Below is a small trained network, with its code and all its weights. Each question gives an input and a target symbol and asks what happens when units are switched off, that is, made to give their printed mean instead of their output.

import numpy as np


def w(rows, s, z=0):
    codes = np.array(rows[::2]) - 128.0
    scale = np.full(codes.shape[1], s)
    scale[-1] = z or s
    return codes * scale


def norm(h):
    return h / np.sqrt((h * h).mean(-1, keepdims=True) + 1e-5)


def f(y):
    return y / 2 * (1 + np.tanh(0.7978845608 * (y + 0.044715 * y**3)))


def softmax(a):
    e = np.exp(a - a.max(-1, keepdims=True))
    return e / e.sum(-1, keepdims=True)


def log_softmax(a):
    a = a - a.max(-1, keepdims=True)
    return a - np.log(np.exp(a).sum(-1, keepdims=True))


def net(x, mask):
    ids = ['αβδπτω'.index(c) for c in x.split()]
    T = len(ids)
    res = E[ids] + P[:T]
    u = 0
    for l in range(2):
        r = norm(res)
        for j in range(2):
            rows = slice(2 * j, 2 * j + 2)
            q, k, v = (r @ M[l][rows].T for M in (Q, K, V))
            z = softmax(np.where(np.tri(T) > 0, q @ k.T / 2**0.5, -1e9)) @ v
            o = O[l][rows]
            res = res + np.where(mask[u + j], z, o[:, -1]) @ o[:, :-1]
        u += 2
        y = f(norm(res) @ A[l][:, :-1].T + A[l][:, -1])
        res = res + np.where(mask[u : u + 4], y, B[l][:, -1]) @ B[l][:, :-1]
        u += 4
    return log_softmax(norm(res)[-1] @ U[:, :-1].T + U[:, -1])


Q, K, V, O, A, B = {}, {}, {}, {}, {}, {}
E = w([
[211,89,43,141,113],'α',
[116,62,157,223,209],'β',
[64,213,189,120,177],'δ',
[218,199,107,124,167],'π',
[49,124,235,105,183],'τ',
[5,118,124,192,49],'ω',
],0.015)
P = w([
[240,199,212,255,71],'0',
[198,187,156,219,76],'1',
[184,178,148,202,89],'2',
[175,167,135,185,96],'3',
[164,159,122,169,99],'4',
[153,153,111,152,101],'5',
[139,149,100,139,106],'6',
[124,146,95,127,112],'7',
[107,142,87,117,119],'8',
[95,140,80,104,129],'9',
[78,138,67,94,139],'10',
[62,135,53,79,149],'11',
[35,134,51,79,157],'12',
],0.0097)
Q[0] = w([
[29,170,83,130,8],'L0H1',
[204,108,254,4,153],'L0H1',
[216,18,171,119,180],'L0H2',
[177,143,218,122,104],'L0H2',
],0.0071)
K[0] = w([
[87,139,93,84,121],'L0H1',
[134,162,181,163,7],'L0H1',
[137,134,103,168,166],'L0H2',
[104,148,123,148,99],'L0H2',
],0.015)
V[0] = w([
[154,144,198,189,23],'L0H1',
[144,118,81,109,126],'L0H1',
[121,76,154,155,114],'L0H2',
[136,154,111,113,2],'L0H2',
],0.0091)
O[0] = w([
[1,182,56,136,152,254],'L0H1',
[123,161,104,126,63,73],'L0H1',
[144,134,77,100,191,176],'L0H2',
[197,88,230,110,144,187],'L0H2',
],0.0075,0.0047)
A[0] = w([
[95,153,58,75,75,248],'L0N1',
[29,173,160,155,108,125],'L0N2',
[249,36,108,136,59,70],'L0N3',
[3,93,107,88,186,5],'L0N4',
],0.0067,0.0025)
B[0] = w([
[125,121,226,234,116,184],'L0N1',
[255,152,214,49,92,253],'L0N2',
[80,181,58,16,16,125],'L0N3',
[55,148,133,34,151,186],'L0N4',
],0.008,0.0059)
Q[1] = w([
[161,95,65,142,137],'L1H1',
[213,161,129,66,143],'L1H1',
[199,187,57,143,94],'L1H2',
[110,97,166,255,196],'L1H2',
],0.0099)
K[1] = w([
[106,171,89,222,144],'L1H1',
[157,236,146,178,94],'L1H1',
[215,225,121,182,99],'L1H2',
[125,58,23,92,255],'L1H2',
],0.0083)
V[1] = w([
[202,69,97,161,152],'L1H1',
[121,35,131,101,82],'L1H1',
[102,31,111,73,161],'L1H2',
[53,6,152,254,46],'L1H2',
],0.0075)
O[1] = w([
[98,67,32,71,162,26],'L1H1',
[72,186,92,254,122,23],'L1H1',
[181,122,110,176,181,2],'L1H2',
[163,219,171,76,72,230],'L1H2',
],0.009,0.0046)
A[1] = w([
[250,57,174,193,47,66],'L1N1',
[222,185,149,187,145,3],'L1N2',
[115,132,236,86,125,112],'L1N3',
[232,215,117,234,85,48],'L1N4',
],0.011,0.0061)
B[1] = w([
[197,93,80,151,148,147],'L1N1',
[156,232,4,194,99,132],'L1N2',
[132,127,63,137,170,254],'L1N3',
[41,33,68,80,178,142],'L1N4',
],0.018,0.0089)
U = w([
[92,160,172,124,75,174],'α',
[190,109,155,121,108,179],'β',
[99,50,162,100,176,196],'δ',
[160,161,52,117,135,2],'π',
[119,66,116,72,90,170],'τ',
[250,188,189,147,156,93],'ω',
],0.019,0.0038)

Each question gives the input, a string of symbols that net reads in full, and the target symbol t.
The units are the heads (2 rows each of Q, K, V and O) and the neurons (one row each of A and B). Each row of codes is followed by its name. A weight is (code - 128) times the scale printed after its matrix; where a second scale follows, it is the last column's (O, A, B and U).
mask holds one flag per unit, layer by layer, with each layer's heads first. A switched-off unit (its flag False) gives its mean, the last column of its rows in O or B, instead of its output. The means were averaged over made-up inputs and are rounded, as every weight is.
A unit's drop is (log p(t) with every unit on - log p(t) with that unit switched off) / (log p(t) with every unit on - log p(t) with every unit switched off).
most important unit: the unit with the biggest drop
k most important neurons of layer l: the k neurons of layer l with the biggest drops, biggest first
which heads matter: for each layer, one digit per head in row order, 1 if its drop is at least 0.15 and else 0, layers parted by /
input β π δ ω ω α β ω δ β δ ω π, target ω: 3 most important neurons of layer 0	(L0N1; L0N3; L0N4)
input τ π ω β α ω ω α β, target ω: which heads matter	10 / 11
input ω ω π π β π ω β ω, target π: which heads matter	11 / 11
input π ω β β τ ω β ω ω ω δ, target ω: which heads matter	00 / 11
input δ ω τ ω, target δ: most important unit	L1H2
input α ω ω ω ω β, target π: which heads matter	10 / 01
input ω ω ω β β α τ ω τ ω, target δ: which heads matter	11 / 11
input ω ω α ω ω ω ω δ ω, target ω: which heads matter	11 / 00
input ω δ β ω α, target τ: which heads matter	00 / 00
input ω ω ω δ ω, target ω: 2 most important neurons of layer 1	(L1N1; L1N3)
input ω β π, target π: which heads matter	10 / 00
input δ ω ω ω π ω, target β: 2 most important neurons of layer 1	(L1N1; L1N2)
input τ ω ω α ω, target τ: 3 most important neurons of layer 0	(L0N2; L0N4; L0N3)
input α ω ω ω α ω ω α ω ω ω β, target π: 2 most important neurons of layer 0	(L0N3; L0N2)
input ω ω β β π ω ω α ω β β ω, target π: most important neuron of layer 0	(L0N1)
input β ω ω π, target π: which heads matter	00 / 00
input π δ π α β τ π π ω δ δ β, target ω: which heads matter	10 / 01
input δ ω β ω α ω, target τ: which heads matter	11 / 11
input β π ω ω ω β π π, target δ: 2 most important neurons of layer 1	(L1N2; L1N3)
input δ ω ω α δ τ ω ω ω β ω π π, target ω: most important neuron of layer 1	(L1N4)
input β ω β α ω β, target δ: 2 most important neurons of layer 0	(L0N1; L0N2)
input δ ω π ω π π ω, target β: 3 most important neurons of layer 1	(L1N1; L1N4; L1N2)
input δ π π π β β ω α, target τ: 2 most important neurons of layer 0	(L0N3; L0N2)
input ω τ β ω π β ω π β ω π ω δ, target ω: 2 most important neurons of layer 1	(L1N4; L1N3)
